Here is a tiny trained network, its code and every weight. The questions are about switching its units off for an input and a target symbol, where a switched-off unit gives its printed mean instead of its output.

import numpy as np


def w(rows, s, z=0):
    codes = np.array(rows[::2]) - 128.0
    scale = np.full(codes.shape[1], s)
    scale[-1] = z or s
    return codes * scale


def norm(h):
    return h / np.sqrt((h * h).mean(-1, keepdims=True) + 1e-5)


def softmax(a):
    e = np.exp(a - a.max(-1, keepdims=True))
    return e / e.sum(-1, keepdims=True)


def log_softmax(a):
    a = a - a.max(-1, keepdims=True)
    return a - np.log(np.exp(a).sum(-1, keepdims=True))


def net(x, mask):
    ids = ['ΘΞΠΩαβδεζλτφ'.index(c) for c in x.split()]
    T = len(ids)
    res = E[ids] + P[:T]
    u = 0
    for l in range(2):
        r = norm(res)
        for j in range(3):
            rows = slice(2 * j, 2 * j + 2)
            q, k, v = (r @ M[l][rows].T for M in (Q, K, V))
            z = softmax(np.where(np.tri(T) > 0, q @ k.T / 2**0.5, -1e9)) @ v
            o = O[l][rows]
            res = res + np.where(mask[u + j], z, o[:, -1]) @ o[:, :-1]
        u += 3
    return log_softmax(norm(res)[-1] @ U[:, :-1].T + U[:, -1])


Q, K, V, O = {}, {}, {}, {}
E = w([
[158,121,121],'Θ',
[148,120,112],'Ξ',
[155,125,122],'Π',
[91,107,138],'Ω',
[58,149,164],'α',
[134,125,159],'β',
[160,255,199],'δ',
[63,146,161],'ε',
[156,122,114],'ζ',
[145,120,112],'λ',
[155,121,117],'τ',
[122,122,158],'φ',
],0.024)
P = w([
[174,121,114],'0',
[154,27,223],'1',
[89,245,1],'2',
[158,86,163],'3',
[174,152,116],'4',
[137,156,153],'5',
[139,162,144],'6',
[131,171,145],'7',
[118,173,162],'8',
[114,172,130],'9',
[175,159,184],'10',
[76,222,155],'11',
],0.0098)
Q[0] = w([
[136,98,128],'0.h1',
[148,139,182],'0.h1',
[84,68,139],'0.h2',
[181,91,169],'0.h2',
[100,73,192],'0.h3',
[41,143,7],'0.h3',
],0.013)
K[0] = w([
[159,130,140],'0.h1',
[155,163,125],'0.h1',
[109,69,42],'0.h2',
[73,109,89],'0.h2',
[135,223,169],'0.h3',
[62,2,172],'0.h3',
],0.014)
V[0] = w([
[126,2,222],'0.h1',
[120,142,98],'0.h1',
[192,193,118],'0.h2',
[161,70,65],'0.h2',
[197,120,108],'0.h3',
[151,31,54],'0.h3',
],0.017)
O[0] = w([
[74,234,6,142],'0.h1',
[125,100,157,103],'0.h1',
[98,112,190,214],'0.h2',
[131,60,134,70],'0.h2',
[206,123,134,253],'0.h3',
[163,48,161,106],'0.h3',
],0.015,0.005)
Q[1] = w([
[11,209,137],'1.h1',
[7,9,89],'1.h1',
[70,24,72],'1.h2',
[139,96,151],'1.h2',
[117,45,38],'1.h3',
[132,165,48],'1.h3',
],0.019)
K[1] = w([
[152,196,138],'1.h1',
[252,99,101],'1.h1',
[142,90,65],'1.h2',
[116,138,104],'1.h2',
[120,58,98],'1.h3',
[101,108,132],'1.h3',
],0.032)
V[1] = w([
[32,43,80],'1.h1',
[171,97,48],'1.h1',
[90,101,172],'1.h2',
[3,60,75],'1.h2',
[47,75,155],'1.h3',
[136,180,220],'1.h3',
],0.022)
O[1] = w([
[40,47,38,98],'1.h1',
[165,23,124,78],'1.h1',
[20,131,119,129],'1.h2',
[12,39,204,2],'1.h2',
[17,197,76,40],'1.h3',
[231,250,101,229],'1.h3',
],0.012,0.01)
U = w([
[177,90,198,86],'Θ',
[155,50,209,101],'Ξ',
[197,102,174,133],'Π',
[73,86,31,196],'Ω',
[13,187,133,142],'α',
[235,206,63,77],'β',
[158,209,171,58],'δ',
[15,195,128,113],'ε',
[213,41,242,126],'ζ',
[153,49,203,95],'λ',
[197,61,218,254],'τ',
[144,194,2,74],'φ',
],0.0091,0.0063)

Each question gives the input, a string of symbols that net reads in full, and the target symbol t.
The units are the heads (2 rows each of Q, K, V and O). Each row of codes is followed by its name. A weight is (code - 128) times the scale printed after its matrix; where a second scale follows, it is the last column's (O and U).
mask holds one flag per head, layer by layer. A switched-off head (its flag False) gives its mean, the last column of its rows in O, instead of its output. The means were averaged over made-up inputs and are rounded, as every weight is.
A unit's drop is (log p(t) with every unit on - log p(t) with that unit switched off) / (log p(t) with every unit on - log p(t) with every unit switched off).
The circuit of an input: a set's keep is (log p(t) with only the set's units on - log p(t) with every unit switched off) / (log p(t) with every unit on - log p(t) with every unit switched off). Starting from all 6 units, units are removed one at a time, each time the one whose removal leaves the highest keep (on an exact tie, the one counted first), for as long as the keep stays at least 0.8.
units of the circuit, in order: the units of the circuit, biggest drop first
most important unit: the unit with the biggest drop
heads that matter: for each layer, one digit per head in row order, 1 if its drop is at least 0.15 and else 0, layers parted by /
input α τ ε Π α ε, target α: units of the circuit, in order : 0.h3, 1.h2
input Ω ζ Θ τ α α Π, target α: heads that matter : 000 / 010
input τ τ Π Ω λ, target Ω: most important unit : 0.h1
input φ Ω ε Ω Ω Ω φ Ω ε β τ, target φ: heads that matter : 111 / 101
input φ ε Ω ζ, target Ω: units of the circuit, in order : 0.h1, 1.h3, 1.h2, 1.h1
input τ λ Π τ λ ε φ, target ε: units of the circuit, in order : 1.h2, 1.h1, 0.h2, 0.h3
input τ Π τ τ α α Θ, target α: heads that matter : 011 / 010
input β ε β, target ε: units of the circuit, in order : 0.h3, 0.h1, 1.h2
input τ τ ζ α Ω Ω, target Ω: heads that matter : 010 / 101
input τ τ τ ζ ζ λ β ζ Ω Ω ζ, target Ω: heads that matter : 011 / 110
input ζ ε β α τ, target α: units of the circuit, in order : 1.h2, 1.h1, 0.h2
input τ Π ε β, target ε: units of the circuit, in order : 0.h1, 1.h2, 0.h2
input τ τ α τ τ Ω α ε ε, target ε: heads that matter : 001 / 011
input Ω τ ζ ζ τ ζ ζ τ α, target τ: most important unit : 0.h2
input ζ τ ζ λ τ τ ε, target τ: units of the circuit, in order : 0.h2, 1.h1
input φ τ φ, target τ: heads that matter : 100 / 001
input ε φ Π τ Ω Ω τ Π τ Ξ τ ζ, target τ: heads that matter : 001 / 000
input τ φ α ζ Θ Θ τ ε, target τ: units of the circuit, in order : 0.h2, 1.h3
input Ξ τ ε Π Θ ε α τ, target α: units of the circuit, in order : 0.h2, 1.h2
input λ τ ζ Ω β ε τ, target ε: units of the circuit, in order : 0.h2, 1.h2, 1.h1
input τ Ξ Π ε τ Ω τ, target Ω: most important unit : 1.h1
input ζ φ Ω Ξ, target Ω: units of the circuit, in order : 1.h1, 0.h2
input α ζ α ζ, target α: units of the circuit, in order : 0.h3, 1.h2
input τ τ α α, target α: heads that matter : 011 / 000
input τ Ω φ, target Ω: heads that matter : 010 / 001
input φ α Ω, target α: units of the circuit, in order : 0.h1, 1.h2, 1.h3
